(in the rows, 128 means zero)
Each row is followed by its group and then its class within the group.
[155 142 138 143 127 114 115 124 137 108 117 116 106 112 154 146 133 102
 112 155 124 114 139 127 165 139 111 181  94 112 103 114 127 121 176 118
 130 130 123 146 160  98 147 142 147 165 143 111 140  89 128 118 129 142
 114 118 126 117 151 130 134 110  86 154 110 124 122 137 153 114  98  71
 136 128 103 152 121 146 132 123 145 155 167 115 148 117  76 121 145 134
 125 154 121 122 132 138 120 132 102  88 145  90 111 109 171 122 123 150
 121 119 141 114 133  90 114 127  92 178 120 143 132 133 114 115 149 123
 101 122 127 132 144 115 134  52 126 106 134 120 132 134 137 131 104 104
 131 134  98 110 120 117 115 117 152 121 139 131 191 144 100 132 138 147
 181 128 125 104 140 140 142 122 134 133 110] : Y zev
[105 129 126 100 118 115  97 116 122 122 110 142 133 127 133 107 128 107
  94 143 114 107 139 113 123 135 140 140 132 115 122 107 134 122 153 114
 141 125 135 135 199  95 135 125 160 160 119 136 115 122 120 113 110 134
 125 103 107 125 160 120 111 121 120 161 111 139 103 121 120 156 115 113
 122 121 119 141 108 153 136 119 124  98 143 116 127 131 132 115 163 141
 115 138 145 125 104 134 138 135 141 104 118 114 126 123 112  68 118 157
 100 172 137 125 104  91 125 125 105 138 110 101 129 155 120 115 163 126
 122  82 159 149 125 109 119  53 116 129 156 116 148 115 139 131  99 139
 117 118 124 121 136 147 140 117 135 105 136 118 179 142 107 122 126 151
 133 108 111 160 124 142 128  90 131 109 141] : W Luz
[139 137 136 150 132 125 120 125 140 103 132 114 119 104 117 150 124 142
  84 174 125 118 132 138 139 135  92 189  83 119 145 113 115 116 167  99
 138 141 117 143 128  90 171 145 172 186 140  93 145  82 154 116 107 141
  96 128 137 115 127 173 144  84 101 163 112 134 129 126 144  95 107  86
 115 135 130 156  98 125 141 106 141 155 115 124 134  59 114 151 147 109
 128 161 152 148 115 106 122 137 127  95 142  55 135 119 126 119 121 195
  90 111 142 128 139  71 123  85  75 141  94 135 125 126  95  83 150 107
  77 135 128  99 137 123 108  39 110  80 138 139 135 123 118 107 121 129
 118 124 126 126  76 110 145  97 128 150 129 121 184 136  96 137 136 153
 190 135  93 127 128 136 124 127 143 123  91] : Y goti
[ 93 147 132 138 152 101 103 114 119 108 101 117 127 132 173 131 132 103
  93 160  81 107 120 104 159 141 148 143 138 138 116 121 119 114 180 130
 118 139 146 132 152  96 121 119 147 139 130 130 123 130 103 126 114 119
 156 118 146 117 167 131 115 150 124 155  88 162 107 141 127 126 122 118
 115 116  94 164 136 159 139 124 129 116 151 130 121 120 114 107 185 162
 125 106 144  71  98 153 114 133 116 104 137 127  82 130 112 127 140 161
 130 132 121 125 103  90 140 154 135 147 131 106 130 149 127 126 160 138
 143  98 133 154 135 107 118  67  92 138 137 124 133 156 133 127 129  90
 142 129 126 112 146 138 110 134 138 106 123 136 186 156 143 130 151 136
 135 118 111 154 120 138 165  97 131  94 164] : W Lemi
[129 141 105 131 139 125 104 134 139 136 116 146 120 136 132 127 117 104
 101 148 146 114 136 128 143 159 139 176 129 118  77  75 135 108 151 127
 142 122 139 141 178 101 143 130 169 186 116 120 121 120 107 111 115 148
 121 122 116 125 151 133 128 120 119 176  95 117 100 113 138 115 105 160
 106 137 124 146 127 164 138 127 152 121 140 101 136 113 119 124 160 137
 114 146 149 139 103  69 132 138 134  85 118 121 105 113 125 129  94 146
  56 113 147 128 127  85 119 114 108 156 114 123 134 138 116  98 159 137
 104 128 124 154 149 105 111  34 126 120 144 118 136 116 120 136 103 122
 122 138  92 127 146 138 144 118 145 130 133 126 141 125  93 128 140 143
 127 139 112 118 147 140 120 107 142 136 134] : W Sab
[123 134 132 120 116 110 140 123 119 124 124 105 129  98 119 131 105 147
 130 126 135 161 130 134 131  74 117 161 125 146 149 134 109 138 128 162
 136 110 103 105  96 160 160 141 120 117 156 103 146 109 123 133 118 137
  98 163 127 157 123 106 114 118 109  84 131 129 139 121 131 115 138 126
 111 122 144  83 106 139 135 128 117 127  95 130 104 119 112 156 115 148
 133 161 124 166 157  97 135 118 163 132 153 119 149 117 133 134 113 106
 154 170 133 123 153 133 133 136 133 128 149 116 131 125 134 168 113 127
 109 131  96 119 122 136 115 165  99 103 133 120 126 125  75 114 148 143
 110 146 137 154 120 133 134 132 130 143 149 138 103 122 132 115 130 124
 161 126 151 138 116 126 124 137 114 132 125] : G tufoz
[153 133 122  66 110 102 106 124 122 125 101 154 117  92 128 171 146 126
  91 146  89 103 128 120 128 133 140 186 108 108 126 112 134 111 121 117
 134 137 126 136 179 109 129 126 135 147 130 115 101  98 129 115 118 130
  68 124 120 134 155 146 151  96 133 133 109 132 116 126 124 102  91  73
 127 140 122 133 140 110 147 109 116 135 141  88 129 103 108 106 161 147
 140 148 152 132  88  93 127 120 128  78 139  77 122 105 151 118 128 146
 115 117 169 139 118 109 146 137  68 231 128 147 101 137 120  89 139 106
 124 137 127 154 124 112 121  15 114  81 120 107 132 126 117 141 108 133
 103 136 126 140 126 114 137 108 155 136 144 125 211 153 130 144 142 152
 162 148 117 122 150 158 117 130 125 121 109] : Y zev
[136 155 131 104 121 111 107 113 141 133  89 145 113 108 147 146 145  90
 104 167 145 105 130 123 171 169 150 158 117 102 103 105 140 117 155 154
 119 121 137 143 183 107 155 129 198 154 126 109 117 119 103 108 139 139
 116 111 103 122 180 104 119 144 112 140 110 129 118 116 143 123  89  90
 143 146 121 134 123 149 139 124 137 100 140  84 148 121 132  94 148 158
 106 142 113 118 112 138 145 128 100 107 134 113  91 110 145 127 113 129
 108 110 168 123  95  98 127 123 106 202 130 115 141 143 118  90 195 139
 106 113 119 120 122 111 140  63 136  95 144 119 133 131 149 128  79 112
 115 137  88 123 156 157 110 123 147 102 157 117 209 150  96 141 132 128
 114 129 126 116 138 143 139 114 148 119 129] : W Lemi
[111 125 131  86 137 100 146 111  92 125 120  93 141 126 144 118 111 168
 135  88 118 129 129 107 140  86 132 126 134 142 163 144 113 144 115 144
 124 135 103 124  88 172 189 135  98   4 140 105 158 139 116 157 120  83
 109 147 138 140 128 130 123 149 128  92 143 139 135 157 104 126 119 144
 127 114 134  85 124 106 133 121  97 133 109 131  92 133 107 142 147 144
 162 118 129 118 130  95  99 131 155 143 105 123 159 140 148 120 140 107
 172 134 115 130 145 140 148 164 140 107 132 112 108 136 145 174 113 126
 148 141 125 137  93 138 101 170  87 122 118 166 126 120  97 117 186 123
 140 116 182 146 120 140 134 170 134 132 128 143 123 120 150  79 137 113
 148 110 132 171 100 143 130 127  85 120 134] : G Fer
[116 108 131  69 113  98 151 107  67 120 128  97 138 120  97 140 129 169
 152  80 114 152 131 137 170  72 105 130 115 138 155 142  94 152 149 152
 120  65  95 118  99 178 161 141 102  97 161 114 163 135 120 155 120 123
 100 158 124 132 121 141 147 135 110  89 146 137 151  99 100 112 125 147
 138 118 120  82  95 140 122 126 101 154  98 142  83 121 114 165 146 157
 168 176 127 114 141 115 113 114 152 152 117  91 128 126 160 113 149 118
 197 136 121 105 150 139 126 121 139 123 128 109 104 103 167 186 104 140
 125 128 108 129 106 129 117 178  72 125 122 154 128 128  83 137 182 116
 110 129 162 176 102 152 145 119 130 147 134 130 117 114 121 120 130 113
 150 110 127 152 119 133 148 115  74 109 122] : G Fer
